Below is a small trained network, with its code and all its weights. Each question gives an input and a class and asks what happens when units are switched off, that is, made to give their printed mean instead of their output.

import numpy as np


def w(rows, s, z=0):
    codes = np.array(rows[::2]) - 128.0
    scale = np.full(codes.shape[1], s)
    scale[-1] = z or s
    return codes * scale


def norm(h):
    return h / np.sqrt((h * h).mean(-1, keepdims=True) + 1e-5)


def f(y):
    return np.maximum(y, 0)


def log_softmax(a):
    a = a - a.max(-1, keepdims=True)
    return a - np.log(np.exp(a).sum(-1, keepdims=True))


def net(x, mask):
    res = np.array(x, float).reshape(1, 5) / 4 @ E
    u = 0
    for l in range(2):
        y = f(norm(res) @ A[l][:, :-1].T + A[l][:, -1])
        res = res + np.where(mask[u : u + 11], y, B[l][:, -1]) @ B[l][:, :-1]
        u += 11
    return log_softmax(norm(res)[-1] @ U[:, :-1].T + U[:, -1])


A, B = {}, {}
E = w([
[119,135,102,118,108,26,162],'x0',
[69,117,173,76,46,158,231],'x1',
[5,90,182,175,209,114,95],'x2',
[127,131,127,132,132,126,130],'x3',
[83,182,47,242,122,149,199],'x4',
],0.0021)
A[0] = w([
[173,154,117,141,207,174,74,60],'L0N1',
[90,128,103,152,97,154,167,119],'L0N2',
[185,154,83,80,71,180,157,4],'L0N3',
[166,129,130,125,147,197,127,80],'L0N4',
[92,127,150,141,144,142,164,73],'L0N5',
[96,162,121,86,104,2,162,61],'L0N6',
[205,118,67,120,130,126,126,88],'L0N7',
[136,148,139,130,134,226,97,5],'L0N8',
[121,166,99,107,122,7,122,56],'L0N9',
[188,102,176,61,106,52,104,74],'L0N10',
[129,125,160,124,135,209,119,66],'L0N11',
],0.0049,0.0026)
B[0] = w([
[138,58,49,132,78,3,140,210],'L0N1',
[145,171,88,53,209,182,89,210],'L0N2',
[136,198,230,168,87,4,120,215],'L0N3',
[175,101,148,170,111,136,159,171],'L0N4',
[165,134,109,104,108,49,102,167],'L0N5',
[203,46,158,220,133,211,130,215],'L0N6',
[98,198,192,156,66,42,97,213],'L0N7',
[200,25,157,222,141,179,211,163],'L0N8',
[204,27,136,236,119,197,158,194],'L0N9',
[128,155,69,102,197,247,104,252],'L0N10',
[189,8,154,202,112,127,176,175],'L0N11',
],0.0032,0.0025)
A[1] = w([
[117,117,109,138,108,96,92,6],'L1N1',
[69,161,174,49,100,162,223,59],'L1N2',
[198,176,130,78,90,127,89,167],'L1N3',
[134,112,158,132,86,173,135,129],'L1N4',
[89,121,213,73,48,196,245,47],'L1N5',
[41,65,184,126,206,96,61,100],'L1N6',
[110,80,128,141,69,146,192,98],'L1N7',
[150,132,44,170,144,39,78,50],'L1N8',
[132,237,23,214,149,106,199,145],'L1N9',
[38,106,189,203,203,143,121,106],'L1N10',
[140,72,167,1,163,142,57,135],'L1N11',
],0.0039,0.0014)
B[1] = w([
[140,125,89,115,129,115,113,134],'L1N1',
[133,105,61,138,150,73,3,189],'L1N2',
[5,175,202,191,121,99,236,201],'L1N3',
[103,120,106,169,168,88,140,174],'L1N4',
[135,105,76,133,150,58,52,229],'L1N5',
[152,218,154,128,45,99,193,218],'L1N6',
[156,83,133,138,165,117,67,179],'L1N7',
[57,73,122,47,105,98,106,200],'L1N8',
[103,115,181,36,177,220,113,254],'L1N9',
[237,177,156,121,37,105,174,223],'L1N10',
[53,183,59,136,171,229,189,217],'L1N11',
],0.004,0.0034)
U = w([
[138,234,194,137,72,58,171,252],'0',
[86,165,104,66,207,253,133,121],'1',
[208,19,147,207,143,144,140,71],'2',
[95,94,68,96,152,20,15,35],'3',
],0.0082,0.0011)

Each question gives the input, the list of numbers given to net, and the class t.
The units are the neurons (one row each of A and B). Each row of codes is followed by its name. A weight is (code - 128) times the scale printed after its matrix; where a second scale follows, it is the last column's (A, B and U).
mask holds one flag per neuron, layer by layer. A switched-off neuron (its flag False) gives its mean, the last column of its row in B, instead of its output. The means were averaged over made-up inputs and are rounded, as every weight is.
A unit's drop is (log p(t) with every unit on - log p(t) with that unit switched off) / (log p(t) with every unit on - log p(t) with every unit switched off).
The circuit of an input: a set's keep is (log p(t) with only the set's units on - log p(t) with every unit switched off) / (log p(t) with every unit on - log p(t) with every unit switched off). Starting from the 12 units with the biggest drops (on a tie, the unit counted first), units are removed one at a time, each time the one whose removal leaves the highest keep (on an exact tie, the one counted first), for as long as the keep stays at least 0.8.
circuit, biggest first: the units of the circuit, biggest drop first
unit that matters most: the unit with the biggest drop
top k neurons: the k neurons with the biggest drops, biggest first
drop of u: that unit's drop, to one decimal
input [6,6,2,6,-5], class 2: top 2 neurons => (L0N6 L0N9)
input [-2,-6,2,-7,5], class 3: unit that matters most => L0N1
input [1,8,-7,5,-2], class 3: circuit, biggest first => (L1N5 L1N2)
input [3,2,1,-4,3], class 1: top 2 neurons => (L0N2 L1N9)
input [8,0,3,3,-8], class 1: top 2 neurons => (L0N10 L1N11)
input [3,-7,-7,2,-5], class 0: top 2 neurons => (L1N3 L0N7)
input [-5,-4,6,2,0], class 0: circuit, biggest first => (L1N6 L1N10)
input [-5,8,-5,-3,-3], class 3: circuit, biggest first => (L1N5 L1N2)
input [5,-5,5,5,-7], class 1: top 3 neurons => (L0N10 L1N11 L0N3)
input [8,-6,1,-3,4], class 2: top 2 neurons => (L0N9 L0N6)
input [0,-6,-6,-6,-7], class 1: circuit, biggest first => (L0N10 L1N11)
input [6,3,3,8,-7], class 1: top 2 neurons => (L0N10 L1N11)
input [8,-2,-7,-2,-1], class 2: top 3 neurons => (L0N9 L0N6 L1N6)
input [-3,6,-3,-4,-5], class 3: unit that matters most => L1N5
input [-1,-1,4,6,4], class 0: top 2 neurons => (L1N10 L0N10)
input [-2,-7,-5,-3,8], class 1: top 3 neurons => (L1N9 L1N5 L1N2)
input [-4,7,8,8,1], class 0: top 2 neurons => (L1N10 L1N6)
input [6,2,-5,5,4], class 2: circuit, biggest first => (L0N6 L0N9)
input [5,5,-5,-3,6], class 1: circuit, biggest first => (L1N9 L0N2)
input [-2,7,-6,-3,1], class 3: circuit, biggest first => (L1N5 L1N2)
input [-7,-2,-7,-5,0], class 0: unit that matters most => L0N3
input [5,-4,8,4,5], class 0: circuit, biggest first => (L1N10 L1N6)
input [7,-2,-6,-7,5], class 2: top 3 neurons => (L0N9 L0N6 L1N6)
input [4,-5,-7,-1,-7], class 0: top 3 neurons => (L0N7 L1N3 L1N9)
input [8,8,-1,-1,3], class 2: top 4 neurons => (L0N6 L0N9 L1N8 L0N7)
input [-7,7,-4,2,-4], class 2: top 2 neurons => (L0N11 L0N8)
input [-1,-3,6,5,6], class 0: circuit, biggest first => (L1N10)
input [3,-4,5,-4,4], class 0: circuit, biggest first => (L1N10 L1N6)
input [-4,6,2,-8,-1], class 3: drop of L1N5 => 0.2
